Here is a tiny trained network, its code and every weight. The questions are about switching its units off for an input and a target symbol, where a switched-off unit gives its printed mean instead of its output.

import numpy as np


def w(rows, s, z=0):
    codes = np.array(rows[::2]) - 128.0
    scale = np.full(codes.shape[1], s)
    scale[-1] = z or s
    return codes * scale


def norm(h):
    return h / np.sqrt((h * h).mean(-1, keepdims=True) + 1e-5)


def f(y):
    return y / 2 * (1 + np.tanh(0.7978845608 * (y + 0.044715 * y**3)))


def softmax(a):
    e = np.exp(a - a.max(-1, keepdims=True))
    return e / e.sum(-1, keepdims=True)


def log_softmax(a):
    a = a - a.max(-1, keepdims=True)
    return a - np.log(np.exp(a).sum(-1, keepdims=True))


def net(x, mask):
    ids = ['αγηστφ'.index(c) for c in x.split()]
    T = len(ids)
    res = E[ids] + P[:T]
    u = 0
    for l in range(2):
        q, k, v = (norm(res) @ M[l].T for M in (Q, K, V))
        z = softmax(np.where(np.tri(T) > 0, q @ k.T / 2**0.5, -1e9)) @ v
        res = res + np.where(mask[u], z, O[l][:, -1]) @ O[l][:, :-1]
        u += 1
        y = f(norm(res) @ A[l][:, :-1].T + A[l][:, -1])
        res = res + np.where(mask[u : u + 16], y, B[l][:, -1]) @ B[l][:, :-1]
        u += 16
    return log_softmax(norm(res)[-1] @ U[:, :-1].T + U[:, -1])


Q, K, V, O, A, B = {}, {}, {}, {}, {}, {}
E = w([
[81,90,190,135,183,117,100,80,122,164],'α',
[190,106,127,141,132,101,78,103,161,170],'γ',
[158,93,82,178,42,120,153,159,65,82],'η',
[134,161,101,108,173,150,5,110,94,170],'σ',
[113,132,131,87,86,128,100,133,77,172],'τ',
[10,69,84,193,116,189,192,188,179,89],'φ',
],0.0032)
P = w([
[133,254,210,138,146,93,151,190,165,224],'0',
[124,96,197,223,78,223,55,122,130,186],'1',
[62,141,156,117,30,35,32,87,207,72],'2',
[171,36,155,18,210,62,99,218,153,152],'3',
[139,69,151,197,97,223,92,126,120,160],'4',
[96,135,152,104,81,76,85,67,155,31],'5',
[173,60,123,50,210,69,117,202,149,125],'6',
[150,77,111,172,115,214,120,132,128,137],'7',
[112,156,130,99,119,100,134,54,119,11],'8',
[136,93,62,51,231,68,146,207,127,96],'9',
[121,58,50,194,119,217,142,154,127,115],'10',
],0.0024)
Q[0] = w([
[114,80,81,71,175,79,127,201,131,120],'L0H0',
[131,202,187,53,147,1,150,107,151,78],'L0H0',
],0.0063)
K[0] = w([
[105,254,160,136,109,123,183,160,127,174],'L0H0',
[150,151,247,80,137,121,52,74,164,225],'L0H0',
],0.0057)
V[0] = w([
[94,57,183,168,68,117,215,220,187,109],'L0H0',
[3,129,134,93,211,201,110,117,220,153],'L0H0',
],0.0027)
O[0] = w([
[117,152,64,35,156,114,68,9,130,191,219],'L0H0',
[254,59,129,42,85,202,196,172,84,174,248],'L0H0',
],0.0034,0.0012)
A[0] = w([
[154,130,141,114,176,88,147,129,107,81,110],'L0N0',
[179,83,147,129,115,106,102,135,108,122,66],'L0N1',
[122,192,132,94,23,130,146,122,94,45,20],'L0N2',
[154,112,148,159,2,160,217,167,144,113,5],'L0N3',
[102,92,47,130,102,130,109,130,145,87,141],'L0N4',
[100,132,172,150,107,140,160,127,124,112,140],'L0N5',
[152,119,100,135,135,117,101,139,144,111,55],'L0N6',
[146,198,75,167,95,73,166,59,192,142,58],'L0N7',
[139,98,125,173,155,136,163,144,125,175,151],'L0N8',
[177,131,91,145,162,104,127,162,86,104,48],'L0N9',
[163,191,138,177,127,157,101,207,100,123,55],'L0N10',
[110,100,117,49,129,135,173,63,136,145,3],'L0N11',
[210,194,109,48,59,109,133,139,116,161,80],'L0N12',
[85,164,122,91,199,99,98,130,120,178,143],'L0N13',
[191,141,70,117,110,140,99,70,102,169,6],'L0N14',
[149,88,119,129,171,157,129,109,127,135,22],'L0N15',
],0.0046,0.0015)
B[0] = w([
[105,63,121,81,68,148,124,132,174,140,125],'L0N0',
[70,146,114,103,168,184,180,96,153,130,198],'L0N1',
[161,164,145,81,115,171,176,3,74,128,164],'L0N2',
[65,135,123,185,164,58,21,108,147,139,156],'L0N3',
[157,124,212,121,114,112,107,94,71,115,235],'L0N4',
[123,124,100,116,97,140,82,90,108,155,115],'L0N5',
[111,114,152,126,143,100,177,109,127,119,129],'L0N6',
[167,161,178,45,183,159,146,74,182,64,93],'L0N7',
[124,177,144,107,151,149,78,101,115,50,161],'L0N8',
[105,79,190,94,129,108,185,149,215,146,127],'L0N9',
[162,125,115,32,115,249,199,152,107,121,142],'L0N10',
[190,177,129,101,122,213,158,135,128,120,146],'L0N11',
[66,67,81,209,134,59,108,98,121,116,208],'L0N12',
[138,79,137,177,48,98,167,109,127,68,247],'L0N13',
[51,75,175,207,132,155,121,171,158,118,205],'L0N14',
[109,205,163,124,81,168,160,114,91,157,146],'L0N15',
],0.003,0.0015)
Q[1] = w([
[135,240,108,71,113,35,117,97,84,83],'L1H0',
[79,206,134,223,50,234,31,2,84,128],'L1H0',
],0.0054)
K[1] = w([
[207,133,128,66,122,85,60,107,79,116],'L1H0',
[70,25,90,150,151,188,89,110,87,2],'L1H0',
],0.0057)
V[1] = w([
[221,124,206,160,189,144,95,125,187,145],'L1H0',
[129,107,252,140,108,107,158,123,8,204],'L1H0',
],0.0033)
O[1] = w([
[253,102,128,135,143,114,165,77,45,68,165],'L1H0',
[113,246,116,93,187,59,108,154,123,88,255],'L1H0',
],0.0042,0.002)
A[1] = w([
[149,78,134,166,115,128,127,102,95,111,133],'L1N0',
[66,144,144,147,138,81,108,120,160,116,119],'L1N1',
[143,177,113,81,117,144,171,107,154,130,81],'L1N2',
[152,111,140,134,135,121,114,132,136,164,119],'L1N3',
[75,172,106,129,144,117,118,175,143,164,104],'L1N4',
[123,83,127,118,101,136,139,60,142,120,67],'L1N5',
[107,127,151,125,130,161,87,144,99,135,130],'L1N6',
[127,105,124,150,116,99,154,105,152,128,67],'L1N7',
[187,154,142,138,140,93,120,121,126,125,107],'L1N8',
[65,106,141,223,108,57,86,121,177,150,1],'L1N9',
[151,129,122,115,126,66,147,147,133,102,136],'L1N10',
[114,71,75,154,147,191,181,143,162,254,64],'L1N11',
[136,128,103,159,106,89,140,114,155,109,70],'L1N12',
[118,88,162,124,138,95,140,153,132,134,116],'L1N13',
[189,169,135,87,117,170,242,126,124,129,18],'L1N14',
[151,129,129,119,136,167,200,212,131,161,79],'L1N15',
],0.0067,0.0031)
B[1] = w([
[122,136,102,103,84,123,140,90,170,167,183],'L1N0',
[164,113,86,145,73,130,97,126,141,163,210],'L1N1',
[150,122,128,133,140,137,170,94,110,88,104],'L1N2',
[105,123,92,132,87,152,139,127,99,108,139],'L1N3',
[157,142,144,59,63,151,134,79,185,131,152],'L1N4',
[122,186,162,102,138,119,114,168,121,131,152],'L1N5',
[104,154,137,124,133,89,153,129,177,138,204],'L1N6',
[114,149,144,123,135,101,83,117,130,130,106],'L1N7',
[95,117,104,107,117,145,183,135,143,115,158],'L1N8',
[144,124,104,189,204,58,131,110,28,96,224],'L1N9',
[100,148,166,145,129,188,131,133,148,159,170],'L1N10',
[16,86,101,118,183,128,228,161,145,253,251],'L1N11',
[76,145,134,144,128,119,89,109,120,151,114],'L1N12',
[150,169,99,159,100,177,104,102,117,117,140],'L1N13',
[158,67,97,161,84,154,127,83,158,147,136],'L1N14',
[94,144,195,220,92,140,50,178,127,115,158],'L1N15',
],0.0052,0.0032)
U = w([
[152,204,182,33,254,103,207,137,86,38,123],'α',
[241,23,88,117,51,204,199,34,131,91,100],'γ',
[129,128,90,235,160,16,48,69,46,124,136],'η',
[139,131,225,230,102,221,67,248,104,104,140],'σ',
[98,200,153,33,15,92,39,116,237,158,2],'τ',
[27,57,103,143,160,143,217,152,149,250,248],'φ',
],0.0035,0.00065)

Each question gives the input, a string of symbols that net reads in full, and the target symbol t.
The units are the heads (2 rows each of Q, K, V and O) and the neurons (one row each of A and B). Each row of codes is followed by its name. A weight is (code - 128) times the scale printed after its matrix; where a second scale follows, it is the last column's (O, A, B and U).
mask holds one flag per unit, layer by layer, with each layer's heads first. A switched-off unit (its flag False) gives its mean, the last column of its rows in O or B, instead of its output. The means were averaged over made-up inputs and are rounded, as every weight is.
A unit's drop is (log p(t) with every unit on - log p(t) with that unit switched off) / (log p(t) with every unit on - log p(t) with every unit switched off).
The circuit of an input: a set's keep is (log p(t) with only the set's units on - log p(t) with every unit switched off) / (log p(t) with every unit on - log p(t) with every unit switched off). Starting from the 12 units with the biggest drops (on a tie, the unit counted first), units are removed one at a time, each time the one whose removal leaves the highest keep (on an exact tie, the one counted first), for as long as the keep stays at least 0.8.
circuit, biggest first: the units of the circuit, biggest drop first
most important unit: the unit with the biggest drop
k most important neurons: the k neurons with the biggest drops, biggest first
top k neurons in layer l: the k neurons of layer l with the biggest drops, biggest first
input η φ σ τ, target η: circuit, biggest first => (L0H0, L1N9, L0N13)
input α τ η σ, target α: most important unit => L1H0
input σ γ τ φ φ γ φ φ φ η, target σ: circuit, biggest first => (L1N11, L1N10, L0N9, L1N15)
input σ σ τ η η σ τ τ, target η: circuit, biggest first => (L0H0, L1N9)
input η γ γ σ, target η: circuit, biggest first => (L0H0, L1N9, L0N13)
input σ φ α η φ η, target τ: circuit, biggest first => (L0N2, L1N9, L1N5, L1H0)
input α α η σ τ α σ α α τ γ, target η: circuit, biggest first => (L0H0, L1N9)
input σ α σ α σ φ σ α φ γ, target σ: circuit, biggest first => (L0H0, L1N15)
input σ γ φ α, target σ: circuit, biggest first => (L0H0, L1N11, L1N13)
input η φ τ φ σ σ, target τ: circuit, biggest first => (L0H0, L1N9, L0N10)
input σ σ σ η τ σ, target γ: 2 most important neurons => (L0N10, L1N14)
input σ τ σ τ, target σ: circuit, biggest first => (L0H0, L1N15)
input α τ τ τ α, target α: top 2 neurons in layer 1 => (L1N11, L1N15)
input σ γ α φ η τ φ, target σ: 3 most important neurons => (L1N11, L1N15, L0N10)
input φ σ α σ α α α σ φ, target τ: most important neuron => (L0N3)
input τ α η σ η σ σ γ σ τ, target τ: top 2 neurons in layer 1 => (L1N4, L1N11)
input σ α γ γ φ α σ η σ, target α: 3 most important neurons => (L0N10, L0N11, L1N11)
input τ τ α α α α α α, target α: top 2 neurons in layer 0 => (L0N8, L0N10)
input τ τ η γ γ γ σ α σ, target τ: top 3 neurons in layer 0 => (L0N11, L0N0, L0N7)
input α σ τ γ φ φ α σ φ, target α: top 3 neurons in layer 0 => (L0N11, L0N4, L0N12)
input γ σ η η, target γ: 2 most important neurons => (L1N11, L1N0)
input α γ α σ σ σ α σ γ, target τ: most important neuron => (L0N3)
input γ σ σ η α η τ τ α, target τ: top 3 neurons in layer 1 => (L1N9, L1N11, L1N1)
input τ σ γ α φ η γ, target τ: top 2 neurons in layer 1 => (L1N4, L1N11)
input α σ σ φ γ φ η σ α, target τ: top 3 neurons in layer 0 => (L0N5, L0N10, L0N12)
input σ α η φ σ τ η, target σ: 2 most important neurons => (L1N11, L1N10)
input τ φ σ φ σ γ φ, target τ: most important neuron => (L1N4)
